Here is a tiny trained network, its code and every weight. The questions are about switching its units off for an input and a class, where a switched-off unit gives its printed mean instead of its output.

import numpy as np


def w(rows, s, z=0):
    codes = np.array(rows[::2]) - 128.0
    scale = np.full(codes.shape[1], s)
    scale[-1] = z or s
    return codes * scale


def f(y):
    return np.maximum(y, 0)


def log_softmax(a):
    a = a - a.max(-1, keepdims=True)
    return a - np.log(np.exp(a).sum(-1, keepdims=True))


def net(x, mask):
    res = np.array(x, float).reshape(1, 7) / 4 @ E
    y = f(res @ A[0][:, :-1].T + A[0][:, -1])
    res = res + np.where(mask, y, B[0][:, -1]) @ B[0][:, :-1]
    return log_softmax(res[-1] @ U[:, :-1].T + U[:, -1])


A, B = {}, {}
E = w([
[201,195,180,108,120],'x0',
[119,119,154,126,121],'x1',
[136,122,133,126,134],'x2',
[84,97,245,117,80],'x3',
[198,81,140,82,177],'x4',
[216,87,108,169,86],'x5',
[121,131,127,128,126],'x6',
],0.011)
A[0] = w([
[175,89,108,193,66,47],'N1',
[182,100,148,45,177,156],'N2',
[69,9,76,112,120,2],'N3',
[55,100,81,200,87,81],'N4',
[92,59,86,126,144,30],'N5',
[158,195,144,135,139,42],'N6',
[164,122,52,125,193,141],'N7',
[79,110,79,205,229,81],'N8',
[160,71,107,106,95,157],'N9',
[105,164,162,215,119,196],'N10',
[90,152,120,60,129,67],'N11',
[183,112,117,108,151,130],'N12',
[169,82,67,134,41,44],'N13',
[86,145,124,129,188,100],'N14',
[130,136,96,71,192,184],'N15',
[171,103,118,196,55,53],'N16',
[176,217,165,76,86,145],'N17',
[159,188,19,129,125,165],'N18',
[124,179,103,154,221,76],'N19',
[75,148,122,59,176,25],'N20',
[95,145,118,94,146,67],'N21',
[75,205,96,239,66,173],'N22',
],0.011,0.0037)
B[0] = w([
[130,235,175,87,192,194],'N1',
[64,85,42,143,128,230],'N2',
[155,215,53,196,28,206],'N3',
[87,147,174,155,81,216],'N4',
[155,171,27,146,91,175],'N5',
[176,171,58,211,84,165],'N6',
[109,49,185,89,74,219],'N7',
[174,161,149,139,96,190],'N8',
[139,144,123,117,223,187],'N9',
[49,60,159,153,205,207],'N10',
[232,197,184,110,142,168],'N11',
[120,109,77,79,102,190],'N12',
[202,191,164,31,156,191],'N13',
[173,162,131,117,183,167],'N14',
[106,67,132,72,124,192],'N15',
[145,176,125,32,171,191],'N16',
[76,116,3,201,36,229],'N17',
[177,25,186,134,119,230],'N18',
[162,140,188,148,103,170],'N19',
[152,196,168,71,121,180],'N20',
[172,196,164,120,121,154],'N21',
[65,55,117,84,192,254],'N22',
],0.0059,0.0089)
U = w([
[125,175,52,199,74,54],'0',
[160,221,164,84,255,15],'1',
[146,64,202,156,123,167],'2',
[117,113,112,154,201,252],'3',
[104,122,89,146,214,207],'4',
[70,85,83,133,228,88],'5',
[157,113,173,177,170,134],'6',
],0.0094,0.0034)

Each question gives the input, the list of numbers given to net, and the class t.
The units are the neurons (one row each of A and B). Each row of codes is followed by its name. A weight is (code - 128) times the scale printed after its matrix; where a second scale follows, it is the last column's (A, B and U).
mask holds one flag per neuron, in row order. A switched-off neuron (its flag False) gives its mean, the last column of its row in B, instead of its output. The means were averaged over made-up inputs and are rounded, as every weight is.
A unit's drop is (log p(t) with every unit on - log p(t) with that unit switched off) / (log p(t) with every unit on - log p(t) with every unit switched off).
The circuit of an input: a set's keep is (log p(t) with only the set's units on - log p(t) with every unit switched off) / (log p(t) with every unit on - log p(t) with every unit switched off). Starting from the 12 units with the biggest drops (on a tie, the unit counted first), units are removed one at a time, each time the one whose removal leaves the highest keep (on an exact tie, the one counted first), for as long as the keep stays at least 0.8.
units of the circuit, in order: the units of the circuit, biggest drop first
top k neurons: the k neurons with the biggest drops, biggest first
drop when u is switched off: that unit's drop, to one decimal
input [3,0,6,1,7,-5,5], class 5: units of the circuit, in order : [N2]
input [-5,-3,3,-8,1,5,4], class 2: units of the circuit, in order : [N18 N7]
input [5,-3,5,0,4,3,4], class 0: units of the circuit, in order : [N17 N22]
input [5,4,-3,4,3,8,-6], class 1: units of the circuit, in order : [N1 N16]
input [6,7,-4,-6,0,8,4], class 1: top 3 neurons : [N1 N13 N16]
input [4,-5,6,2,-7,-4,-2], class 5: units of the circuit, in order : [N22 N10]
input [-8,-7,-5,6,8,8,0], class 0: top 2 neurons : [N3 N5]
input [6,4,-1,5,7,-4,2], class 5: top 2 neurons : [N2 N3]
input [-7,2,-3,3,-8,6,-2], class 5: top 2 neurons : [N22 N10]
input [5,-8,4,-3,-7,2,-3], class 6: top 2 neurons : [N18 N2]
input [-7,1,5,5,7,2,-7], class 0: units of the circuit, in order : [N3 N5]
input [-6,0,-5,-1,6,-4,-2], class 0: units of the circuit, in order : [N3 N22]
input [4,5,6,5,-6,-1,3], class 4: top 2 neurons : [N18 N7]
input [-4,0,-1,1,-8,7,-6], class 5: units of the circuit, in order : [N22]
input [-8,5,-3,7,-6,1,5], class 0: top 4 neurons : [N3 N4 N5 N18]
input [7,-6,1,-6,0,-3,6], class 0: top 2 neurons : [N17 N6]
input [8,-5,4,-6,6,-3,1], class 0: top 2 neurons : [N17 N6]
input [1,5,5,-7,-5,7,-6], class 1: units of the circuit, in order : [N1 N13]
input [-7,-3,-3,-8,5,3,1], class 2: units of the circuit, in order : [N7 N18]
input [-7,-7,-4,3,1,1,-2], class 0: units of the circuit, in order : [N3]
input [3,-8,0,-7,-2,8,-7], class 1: top 2 neurons : [N1 N13]
input [4,-4,0,-8,3,1,8], class 2: top 2 neurons : [N18 N7]
input [6,2,-7,6,7,7,1], class 1: top 3 neurons : [N1 N16 N9]
input [-8,4,-2,-7,6,-4,6], class 0: top 2 neurons : [N3 N5]
input [0,-7,7,6,0,8,6], class 1: drop when N1 is switched off : 0.1
input [1,5,7,6,6,7,6], class 1: drop when N1 is switched off : 0.2
input [3,-8,4,-8,-3,5,-4], class 2: drop when N7 is switched off : 0.3
input [1,6,-1,-7,0,-4,-4], class 2: drop when N7 is switched off : 0.2
